Below is a small trained network, with its code and all its weights. Each question gives an input and a class and asks what happens when units are switched off, that is, made to give their printed mean instead of their output.

import numpy as np


def w(rows, s, z=0):
    codes = np.array(rows[::2]) - 128.0
    scale = np.full(codes.shape[1], s)
    scale[-1] = z or s
    return codes * scale


def f(y):
    return np.maximum(y, 0)


def log_softmax(a):
    a = a - a.max(-1, keepdims=True)
    return a - np.log(np.exp(a).sum(-1, keepdims=True))


def net(x, mask):
    res = np.array(x, float).reshape(1, 3) / 4 @ E
    y = f(res @ A[0][:, :-1].T + A[0][:, -1])
    res = res + np.where(mask, y, B[0][:, -1]) @ B[0][:, :-1]
    return log_softmax(res[-1] @ U[:, :-1].T + U[:, -1])


A, B = {}, {}
E = w([
[140,67,122,10,168],'x0',
[147,222,87,99,75],'x1',
[192,144,237,153,82],'x2',
],0.013)
A[0] = w([
[140,81,147,208,240,68],'n0',
[171,177,123,171,141,29],'n1',
[140,168,179,10,149,90],'n2',
[177,78,187,144,91,42],'n3',
[113,87,124,214,130,102],'n4',
[172,155,108,81,122,187],'n5',
[151,129,85,175,134,210],'n6',
[16,125,73,145,201,63],'n7',
[124,174,178,230,72,127],'n8',
[120,181,132,161,114,13],'n9',
[171,122,122,95,174,12],'n10',
[162,125,164,116,111,19],'n11',
[146,90,122,69,159,179],'n12',
[219,183,231,128,154,69],'n13',
[192,154,115,100,216,247],'n14',
[218,127,159,142,157,43],'n15',
[53,204,127,180,167,166],'n16',
[134,68,139,218,203,62],'n17',
[69,151,158,146,114,254],'n18',
[185,82,108,131,198,8],'n19',
[126,111,72,140,141,19],'n20',
[157,131,182,138,150,35],'n21',
[137,34,175,167,157,54],'n22',
[69,62,144,156,148,95],'n23',
[103,245,143,99,125,94],'n24',
[135,84,147,164,167,42],'n25',
[122,187,121,119,85,137],'n26',
[122,69,162,92,165,152],'n27',
[212,150,178,84,42,22],'n28',
[161,161,107,99,113,35],'n29',
[132,216,86,76,83,92],'n30',
[79,146,39,146,189,84],'n31',
[83,115,38,127,112,32],'n32',
[176,191,83,137,118,62],'n33',
[180,74,168,55,66,103],'n34',
[189,184,96,104,117,50],'n35',
],0.012,0.0059)
B[0] = w([
[129,214,122,40,227,193],'n0',
[64,102,85,152,150,160],'n1',
[168,115,35,173,117,202],'n2',
[67,84,154,28,65,182],'n3',
[165,72,33,195,140,177],'n4',
[213,100,122,139,222,191],'n5',
[216,77,129,159,106,179],'n6',
[82,103,187,108,28,208],'n7',
[141,75,47,207,125,251],'n8',
[104,125,62,120,129,161],'n9',
[174,104,14,143,79,148],'n10',
[42,92,119,65,53,147],'n11',
[183,91,81,185,120,212],'n12',
[60,89,198,76,64,218],'n13',
[237,48,105,175,159,201],'n14',
[40,134,132,109,59,162],'n15',
[167,90,56,223,101,201],'n16',
[94,212,81,66,248,190],'n17',
[199,43,114,211,152,193],'n18',
[105,142,74,103,138,157],'n19',
[120,98,136,1,44,147],'n20',
[73,121,106,77,53,156],'n21',
[81,193,114,51,188,198],'n22',
[80,206,164,99,161,179],'n23',
[128,206,143,98,205,197],'n24',
[44,227,105,70,203,160],'n25',
[128,130,132,138,172,191],'n26',
[213,122,78,189,120,203],'n27',
[59,106,155,56,70,201],'n28',
[121,202,46,67,203,152],'n29',
[87,201,171,67,201,218],'n30',
[80,75,214,98,38,207],'n31',
[64,103,183,92,15,184],'n32',
[109,234,108,140,184,178],'n33',
[159,89,34,201,119,194],'n34',
[54,197,133,47,192,172],'n35',
],0.007,0.013)
U = w([
[71,212,131,94,189,65],'0',
[45,96,188,105,9,2],'1',
[133,106,70,184,108,16],'2',
[150,103,150,183,134,237],'3',
],0.014,0.0063)

Each question gives the input, the list of numbers given to net, and the class t.
The units are the neurons (one row each of A and B). Each row of codes is followed by its name. A weight is (code - 128) times the scale printed after its matrix; where a second scale follows, it is the last column's (A, B and U).
mask holds one flag per neuron, in row order. A switched-off neuron (its flag False) gives its mean, the last column of its row in B, instead of its output. The means were averaged over made-up inputs and are rounded, as every weight is.
A unit's drop is (log p(t) with every unit on - log p(t) with that unit switched off) / (log p(t) with every unit on - log p(t) with every unit switched off).
The circuit of an input: a set's keep is (log p(t) with only the set's units on - log p(t) with every unit switched off) / (log p(t) with every unit on - log p(t) with every unit switched off). Starting from the 12 units with the biggest drops (on a tie, the unit counted first), units are removed one at a time, each time the one whose removal leaves the highest keep (on an exact tie, the one counted first), for as long as the keep stays at least 0.8.
units of the circuit, in order: the units of the circuit, biggest drop first
top k neurons: the k neurons with the biggest drops, biggest first
drop when u is switched off: that unit's drop, to one decimal
input [6,-4,6], class 1: units of the circuit, in order : (n3)
input [-8,-6,4], class 2: top 2 neurons : (n8 n4)
input [-6,8,8], class 0: top 4 neurons : (n24 n33 n30 n35)
input [-1,-5,-5], class 0: top 2 neurons : (n17 n0)
input [8,-6,4], class 2: top 2 neurons : (n34 n27)
input [7,-4,-8], class 1: top 2 neurons : (n7 n31)
input [-7,7,4], class 0: top 2 neurons : (n24 n30)
input [7,-6,6], class 2: top 3 neurons : (n34 n27 n12)
input [7,-7,0], class 0: top 3 neurons : (n22 n0 n23)
input [7,5,2], class 2: top 2 neurons : (n2 n34)
input [3,-2,-3], class 3: top 2 neurons : (n8 n13)
input [-4,-6,-5], class 0: drop when n17 is switched off : 0.5
input [-8,8,-4], class 0: drop when n35 is switched off : 0.6
input [8,6,8], class 1: units of the circuit, in order : (n28)
input [-8,-3,5], class 2: drop when n8 is switched off : 0.2
